101	130	131	119	130 -> 131, 131

151	126	124	111	141 -> 124, 151

128	128	109	122	128
120	127	124	127	127
151	118	132	125	116
-> 124, 151

138	128	117	142	146	153	136 -> 142, 153

126	125	117	127	136	127	109
131	128	120	136	138	132	156
120	134	100	119	145	131	150
-> 136, 156

126	114	103	135	136	142	133 -> 135, 142

147	116	141	107	154 -> 141, 154

152	116	142	156	143	132	123 -> 156, 156

124	125	146	149	132	135	134 -> 149, 149
---
[[142 121 117 143 124 132 130 144 136 107 125 132 142 141 138 128]
 [115 121 151 134 140 117 118 136 115 120 136 120 116 137 119 127]
 [144 143 102 119 124 131 132 116 133 145 114 128 143 117 132 125]
 [130 113 126 119 138 122 125 135 122 155 131 119 129 139 118 127]
 [132 119 119 126 117 136 134 144 140 137 125 135 133 144 135 132]
 [111 111 155 135 118 137 132 142 136 122 142 136 112 140 134 134]
 [111 131 143 121 120 137 137 116 132 138 137 136 111 117 129 128]
 [147 129 104 130 141 113 115 137 120 129 119 117 145 138 122 128]
 [129 128 124 124 114 140 138 132 138 131 125 139 124 126 140 127]] Out: 142

[[121 125 123 122 121 136 122 104 111 119 118]
 [118 140 144 110 122 133 146 138 133 127 126]
 [118 135 133 123 129 135 128 126  99 113 123]
 [138 116 112 147 134 124 110 117 123 129 130]
 [123 145 122 116 112 130 122 112 132 122 113]
 [118 140 144 110 122 133 145 138 132 127 126]
 [121 155 132 115 121 128 129 135 120 116 118]
 [128 130 121 125 110 129 103 129 140 123 114]
 [118 111 134 116 122 140 139 107 124 130 125]
 [118 135 133 122 129 135 128 127  99 114 123]] Out: 121

[[139 121 132 119 120 121 138 120 130 126 119 123 136 122]
 [121 148 124 135 135 133 119 136 119 137 135 140 121 136]
 [138 116 134 124 126 127 139 121 136 123 127 121 138 122]
 [129 112 128 138 134 134 125 134 133 120 135 117 125 135]
 [126 120 116 137 136 135 125 135 106 116 136 120 127 132]
 [123 154 124 131 132 132 124 134 115 139 133 146 126 131]
 [133 114 130 136 136 137 131 131 134 120 136 119 132 131]
 [131 134 113 124 122 123 134 126  99 122 123 131 132 122]
 [137 115 122 136 134 132 137 133 107 114 134 120 138 131]
 [128 150 120 130 130 129 137 130 103 132 131 145 137 127]
 [129 135 118 119 119 119 133 122 106 127 119 133 131 121]
 [121 126 116 136 134 135 120 136 109 122 134 126 121 133]] Out: 139

[[134 125 136 115 126 128]
 [121 130 119 142 127 125]
 [139 128 115 126 133 127]
 [152 120 123 131 124 125]
 [130 125 137 122 124 128]
 [136 129 116 134 127 124]
 [126 120 134 136 124 128]
 [139 117 122 145 123 122]
 [130 121 139 133 122 125]] Out: 134

[[156 129 130 124 127 130 133 127]
 [125 107 125 136 124 134 140 138]
 [124 105 136 117 131 131 130 137]
 [118 145 132 135 123 116 133 120]
 [127 120 111 124 134 110 121 134]
 [124 117 128 119 146 126 112 120]
 [131 111 120 121 125 146 129 131]
 [129 120 116 122 140 142 114 137]
 [127 128 117 138 127 108 114 126]
 [145 114 136 126 124 132 136 117]] Out: 156
---
[[134 133 132 134 130 139 137 124 127 129 125 135]
 [150 116 123 129 132 127 134 119 113 119 118 112]
 [150 115 125 127 128 138 135 115 118 122 114 113]
 [145 126 117 128 139 128 133 116 116 120 127 119]
 [130 127 129 129 130 128 128 129 129 131 128 129]
 [126 127 136 121 125 120 126 132 121 125 130 128]
 [131 125 124 133 132 144 141 129 127 128 126 139]
 [147 123 131 128 132 130 143 114 114 122 115 117]] value 122

[[130 135 130 133 138 124 131 136 118 128 128 117 126 140]
 [132 129 119 136 135 109 127 138 130 127 134 119 127 134]
 [136 123 130 130 145 128 121 130 140 119 137 134 126 142]
 [133 129 126 137 144 116 125 143 128 132 129 115 127 137]
 [121 131 134 139 119 115 132 155 134 126 128 123 126 146]
 [121 129 132 139 132 112 130 158 137 129 124 119 123 138]
 [139 110 134 127 126 124 130 129 135 134 125 122 122 128]] value 122

[[144 116 110 126 123 111 142 106 127 140 145]
 [124 145 107 126 124 130 113 129 128 118 139]
 [141 146 124 124 122 147 107 118 107 144 123]
 [105 127 126 150 149 148 150 132 141 108 126]
 [110 116 150 135 106 152 144 109 133 112 112]
 [110 140 106 144 140 127 128 113 108 149 135]] value 108

[[134 129 126 126 127 130 127 126 136 132 121 133 143 136 132 133]
 [146 137 136 142 121 108 113 134 121 116 130 132 120 117 149 150]
 [130 128 130 120 114 127 124 105 118 132 135 143 147 147 140 133]
 [131 150 134 126 128 131 122 123 129 135 133 116 124 135 132 132]
 [152 137 114 134 145 119 118 146 133 131 145 133 124 135 130 108]
 [143 137 125 126 128 136 126 132 133 132 127 121 126 135 135 123]
 [131 137 131 116 121 127 132 121 133 139 135 133 124 131 126 133]
 [131 107 115 138 120 106 116 153 136 126 135 140 124 104 136 133]
 [131 125 119 114 117 124 122 123 131 133 138 144 141 135 132 130]] value 135

[[152 104 105 128 140 102 134 109 127 138 139 137 153 102 112]
 [147 123 150 145 109 129 147 135 125 127 135 131 142 144 138]
 [141 124 134 132 129 142 135 120 120 128 138 110 109 104 111]
 [154 103 136 142 143 140 149 129 144 147 149 105 103 128 152]
 [144 125 147 122 149 139 131 124 103 103 131 133 105 120 107]
 [110 119 149 154 134 104 144 124 108 144 132 135 135 134 132]] value 135

[[116 129 128 135 131 106 132]
 [130 120 128 123 124 141 109]
 [130 136 128 133 131 122 148]
 [122 136 128 135 132 106 147]
 [130 136 128 134 130 121 148]
 [141 129 128 121 126 148 127]
 [130 136 128 133 132 122 148]
 [116 129 128 133 130 107 132]
 [130 119 128 121 122 138 109]
 [116 119 128 130 130 117 109]
 [139 123 128 121 122 148 116]
 [141 130 128 126 127 146 134]] value 127

[[116 124 142 113 136 123 147 112 112 133 113 142 116]
 [130 107 115 129 127 109 119 131 130 150 142 128 130]
 [128 151 140 129 128 148 136 127 128 104 114 126 128]
 [125 128 112 151 131 128 112 154 154 128 142 105 125]
 [110 122 122 140 143 121 125 140 140 136 133 118 109]
 [134 127 112 147 125 127 110 149 148 130 143 111 134]
 [154 127 118 127 107 127 117 128 127 130 142 129 154]
 [124 146 136 136 130 147 132 134 135 106 116 119 124]
 [106 133 137 135 144 133 136 133 134 121 114 122 106]
 [148 140 127 130 113 141 122 129 130 113 134 126 148]
 [102 125 138 126 149 124 141 125 125 131 113 130 102]] value 113

[[107 137 151 125 122 136 115]
 [131 131 124 147 139 141 117]
 [146 124 109 137 138 125 135]
 [112 135 144 137 130 144 109]
 [149 116 105 126 129 117 144]
 [121 105 132 115 105 128 127]] value 105
---
[[117 123 133 134 151 119 130]
 [104 128 142 134 130 142 106]] result: 130

[[109 106 121 138 133 127]
 [125 123 108 120 113 144]
 [131 134 139 133 150 107]] result: 127

[123 157 115 104] result: 104

[157 138 113 118 109 158] result: 158

[[131 134 101 132 139 128]
 [131 134 101 131 139 128]
 [130 134 101 129 140 128]] result: 128

[[149 144 138 102 104 118]
 [147 138 131  99 111 113]] result: 118

[[127 129 139 119]
 [127 123 142 118]
 [115 124 154 110]] result: 119

[125 126 100 117 135 120] result: 120

[148 117 114 111 138 102] result: 102
---
[[138 150 114 138]
 [119 109 143 119]
 [137 148 114 137]] -> 114

[[132 126 127 138 139]
 [149 114 121 155 155]
 [130 126 126 122 119]] -> 127

[[128 131 143 121 133 121]
 [126 131 112 139 126 137]
 [157 106 138 119 126 127]] -> 143

[[113 132 134 101]
 [127 124 127 128]
 [118 136 132 105]] -> 134

[[143  99 143 112]
 [110 119 143 106]
 [143 139 106 149]] -> 143

[[145 139 145 133 123 136 142]
 [129 122 135 141 136 139 122]
 [154 146 149 116 127 132 148]] -> 145

[[142 115 111 128]
 [148 128 113 142]
 [149 135 100 128]] -> 111
---
[135 126 151 109 110] out 151

[[131 125 132 153 130]
 [111 147 114 123 114]
 [115 144 111 138 114]] out 132

[ 99 114 128 128 136] out 128

[[123 107 127 114 152]
 [149 139 114 154 110]
 [149 144 124 154 110]] out 127

[[157 134 116 126 145]
 [148 133 120 120 149]] out 116

[[120 120 116 150 139]
 [118 123 145 130 126]
 [110 136 116 138 127]] out 116

[ 99 106 140 151 139] out 140
---
[132 153 111 106] >> 106

[[141 147 134 136]
 [139 130 124 134]
 [135 105 105 139]] >> 136

[110 148 134 157] >> 157

[[129 107 124 123]
 [113 128 121  99]] >> 123

[ 98 131 103 112] >> 112

[[148 115 144 136]
 [153 111 145 129]] >> 136

[114 145 100 129] >> 129

[[113 145 152 118]
 [116 144 149 119]] >> 118

[112  98 152 142] >> 142
---
[[130 145 122 111 106]
 [126 114 133 143 146]
 [126 113 133 143 147]] Out: 147

[[152 129 128 150 150]
 [110 128 127 109 109]
 [109 129 129 107 108]] Out: 108

[[130 147 145 102 127]
 [102 147 137 120 122]
 [135 136 145 137 114]] Out: 114

[[146 111 147 144 134 149 127]
 [117 149 115 118 128 114 134]
 [116 150 115 118 128 114 134]] Out: 134

[[116 146 147 122 139]
 [124 110 118 120 122]
 [137 100 103 132 117]] Out: 117

[[139 137 150 129]
 [123 133 141 136]
 [136 131 131 133]] Out: 133

[[137 119 120 121]
 [107 112 153 143]
 [131 100 115 151]] Out: 151

[[115 114 155 101 158]
 [151 115 116 158 101]
 [152 107 151 114 113]] Out: 113
---
145,130,102,138,140,105,132
111,112,131,151,144,126,126
gives 111

126,124,121,123,113,111,123
121,109,130,137,126,125,137
113,146,137,120,114,107,120
gives 121

142,128,134,124
140,127,130,133
133,154,118,122
gives 140

142,122,116,109
158,101,137,111
gives 158

118,122,135,111
126,121,130,110
147,139,116,156
gives 126

127,127,129,131
136,117,137,102
gives 136

135,126,118,130,137,113,138
126,120,143,119,128,134,119
105,114,122,124,147,110,147
gives 126

107,142,111,142,125,153
137,129,150,128,121,119
139,127,154,122,144,121
gives 137

142,155,108,124
113,132,134,130
gives 113
